Here is a tiny trained network, its code and every weight. The questions are about switching its units off for an input and a target symbol, where a switched-off unit gives its printed mean instead of its output.

import numpy as np


def w(rows, s, z=0):
    codes = np.array(rows[::2]) - 128.0
    scale = np.full(codes.shape[1], s)
    scale[-1] = z or s
    return codes * scale


def softmax(a):
    e = np.exp(a - a.max(-1, keepdims=True))
    return e / e.sum(-1, keepdims=True)


def log_softmax(a):
    a = a - a.max(-1, keepdims=True)
    return a - np.log(np.exp(a).sum(-1, keepdims=True))


def net(x, mask):
    ids = ['αβγεζηθλμπτφψω'.index(c) for c in x.split()]
    T = len(ids)
    res = E[ids] + P[:T]
    u = 0
    for l in range(2):
        r = res
        for j in range(3):
            rows = slice(4 * j, 4 * j + 4)
            q, k, v = (r @ M[l][rows].T for M in (Q, K, V))
            z = softmax(np.where(np.tri(T) > 0, q @ k.T / 4**0.5, -1e9)) @ v
            o = O[l][rows]
            res = res + np.where(mask[u + j], z, o[:, -1]) @ o[:, :-1]
        u += 3
    return log_softmax(res[-1] @ U[:, :-1].T + U[:, -1])


Q, K, V, O = {}, {}, {}, {}
E = w([
[117,249,155,54],'α',
[173,141,127,101],'β',
[214,143,197,112],'γ',
[188,201,158,188],'ε',
[95,152,138,215],'ζ',
[196,95,113,50],'η',
[134,88,188,65],'θ',
[92,116,204,182],'λ',
[41,123,89,174],'μ',
[231,113,107,135],'π',
[122,92,58,67],'τ',
[135,117,109,101],'φ',
[175,166,53,145],'ψ',
[54,57,149,99],'ω',
],0.019)
P = w([
[137,120,127,112],'0',
[160,145,117,76],'1',
[153,128,130,109],'2',
[155,97,132,123],'3',
[164,71,146,154],'4',
[158,41,149,172],'5',
[155,3,158,199],'6',
],0.0036)
Q[0] = w([
[40,115,51,62],'0.h0',
[56,63,123,92],'0.h0',
[94,164,114,176],'0.h0',
[223,138,125,115],'0.h0',
[34,26,8,49],'0.h1',
[219,74,72,176],'0.h1',
[112,117,115,242],'0.h1',
[116,8,181,149],'0.h1',
[74,110,71,112],'0.h2',
[253,132,89,182],'0.h2',
[94,156,124,171],'0.h2',
[135,146,104,82],'0.h2',
],0.012)
K[0] = w([
[103,62,81,120],'0.h0',
[148,57,110,164],'0.h0',
[100,149,100,153],'0.h0',
[170,169,104,84],'0.h0',
[137,37,111,177],'0.h1',
[252,103,97,171],'0.h1',
[130,119,152,163],'0.h1',
[127,86,158,117],'0.h1',
[106,136,100,93],'0.h2',
[189,69,103,168],'0.h2',
[106,171,111,154],'0.h2',
[153,122,79,122],'0.h2',
],0.016)
V[0] = w([
[98,93,212,100],'0.h0',
[133,111,68,125],'0.h0',
[193,81,144,206],'0.h0',
[105,183,250,172],'0.h0',
[156,128,104,159],'0.h1',
[158,3,206,130],'0.h1',
[192,106,139,185],'0.h1',
[85,58,103,118],'0.h1',
[204,120,208,192],'0.h2',
[147,225,53,166],'0.h2',
[232,180,118,94],'0.h2',
[133,115,83,199],'0.h2',
],0.006)
O[0] = w([
[183,149,73,118,140],'0.h0',
[116,154,166,123,107],'0.h0',
[179,252,168,2,72],'0.h0',
[184,96,112,145,145],'0.h0',
[178,109,110,137,116],'0.h1',
[124,112,132,196,98],'0.h1',
[197,63,58,212,112],'0.h1',
[120,128,158,186,70],'0.h1',
[11,135,95,90,157],'0.h2',
[126,49,168,144,142],'0.h2',
[79,71,129,190,254],'0.h2',
[93,150,164,77,75],'0.h2',
],0.0049,0.0034)
Q[1] = w([
[102,99,154,123],'1.h0',
[124,115,127,165],'1.h0',
[144,62,6,73],'1.h0',
[148,115,75,103],'1.h0',
[163,75,151,93],'1.h1',
[76,78,143,102],'1.h1',
[102,174,139,145],'1.h1',
[86,138,147,173],'1.h1',
[131,91,130,134],'1.h2',
[94,90,98,118],'1.h2',
[152,132,146,184],'1.h2',
[136,133,1,176],'1.h2',
],0.019)
K[1] = w([
[70,83,113,138],'1.h0',
[117,156,142,165],'1.h0',
[106,171,142,54],'1.h0',
[167,208,127,74],'1.h0',
[131,27,104,147],'1.h1',
[97,74,159,197],'1.h1',
[91,152,194,99],'1.h1',
[47,236,201,160],'1.h1',
[78,151,114,183],'1.h2',
[51,103,113,112],'1.h2',
[138,117,158,174],'1.h2',
[117,16,19,248],'1.h2',
],0.016)
V[1] = w([
[37,89,59,177],'1.h0',
[93,196,98,95],'1.h0',
[70,94,230,124],'1.h0',
[168,56,106,95],'1.h0',
[173,125,250,87],'1.h1',
[73,79,71,70],'1.h1',
[143,138,163,197],'1.h1',
[76,51,212,202],'1.h1',
[80,124,198,80],'1.h2',
[126,217,56,116],'1.h2',
[211,128,201,132],'1.h2',
[115,167,80,100],'1.h2',
],0.012)
O[1] = w([
[124,191,50,126,10],'1.h0',
[78,108,94,154,85],'1.h0',
[49,196,131,29,133],'1.h0',
[138,138,44,51,228],'1.h0',
[94,119,172,107,167],'1.h1',
[90,78,146,158,216],'1.h1',
[137,234,87,160,34],'1.h1',
[118,213,116,61,7],'1.h1',
[50,126,127,122,98],'1.h2',
[178,31,157,253,177],'1.h2',
[164,102,208,83,169],'1.h2',
[102,44,102,167,173],'1.h2',
],0.0075,0.0019)
U = w([
[27,95,204,215,187],'α',
[152,137,117,132,192],'β',
[176,147,187,105,5],'γ',
[173,178,194,210,67],'ε',
[133,212,114,211,214],'ζ',
[163,80,70,48,2],'η',
[104,122,155,50,15],'θ',
[125,210,161,134,178],'λ',
[75,171,44,195,186],'μ',
[242,190,26,85,141],'π',
[90,83,2,119,16],'τ',
[125,137,80,128,208],'φ',
[158,131,63,226,98],'ψ',
[87,158,50,71,175],'ω',
],0.008,0.0039)

Each question gives the input, a string of symbols that net reads in full, and the target symbol t.
The units are the heads (4 rows each of Q, K, V and O). Each row of codes is followed by its name. A weight is (code - 128) times the scale printed after its matrix; where a second scale follows, it is the last column's (O and U).
mask holds one flag per head, layer by layer. A switched-off head (its flag False) gives its mean, the last column of its rows in O, instead of its output. The means were averaged over made-up inputs and are rounded, as every weight is.
A unit's drop is (log p(t) with every unit on - log p(t) with that unit switched off) / (log p(t) with every unit on - log p(t) with every unit switched off).
The circuit of an input: a set's keep is (log p(t) with only the set's units on - log p(t) with every unit switched off) / (log p(t) with every unit on - log p(t) with every unit switched off). Starting from all 6 units, units are removed one at a time, each time the one whose removal leaves the highest keep (on an exact tie, the one counted first), for as long as the keep stays at least 0.8.
circuit, biggest first: the units of the circuit, biggest drop first
unit that matters most: the unit with the biggest drop
which heads matter: for each layer, one digit per head in row order, 1 if its drop is at least 0.15 and else 0, layers parted by /
drop of u: that unit's drop, to one decimal
input ζ π β π λ, target λ: unit that matters most : 1.h1
input α ε μ η ζ, target μ: which heads matter : 111 / 101
input γ α θ γ, target α: which heads matter : 010 / 001
input γ α τ β θ ε, target α: which heads matter : 010 / 010
input ζ π α ε, target α: circuit, biggest first : [0.h1; 1.h1]
input η λ γ, target γ: which heads matter : 100 / 101
input θ α θ τ π γ, target π: circuit, biggest first : [1.h0; 1.h1; 0.h1]
input φ α α θ, target α: which heads matter : 010 / 001
input α ω γ, target ω: which heads matter : 011 / 110
input μ α γ, target α: which heads matter : 011 / 001
input θ ζ ε ω α η, target α: which heads matter : 000 / 110
input π π β γ ω α, target α: circuit, biggest first : [1.h2; 1.h1]
input ε α π θ π, target π: circuit, biggest first : [1.h2; 0.h0]
input ζ γ ψ α γ φ β, target α: which heads matter : 010 / 100
input α γ ζ ω π η, target π: circuit, biggest first : [0.h0; 1.h1]
input ε ζ ζ ω α, target α: unit that matters most : 1.h2
input α λ π τ φ β, target π: which heads matter : 101 / 011
input η ω π ω ω θ μ, target μ: which heads matter : 110 / 101
input ε ω ε γ γ, target γ: which heads matter : 110 / 101
input θ ε α τ, target α: unit that matters most : 1.h0
input λ β α π τ, target π: which heads matter : 111 / 011
input α ω φ, target ω: which heads matter : 101 / 011
input γ λ η η β π, target π: circuit, biggest first : [0.h1; 1.h2]
input τ α τ π η γ, target π: circuit, biggest first : [0.h0; 1.h0; 1.h1]
input α θ π φ, target π: circuit, biggest first : [0.h0; 1.h2; 0.h1]
input ζ η λ θ, target θ: drop of 1.h0 : 0.2
input λ ψ τ ε α θ, target α: drop of 1.h0 : -0.1
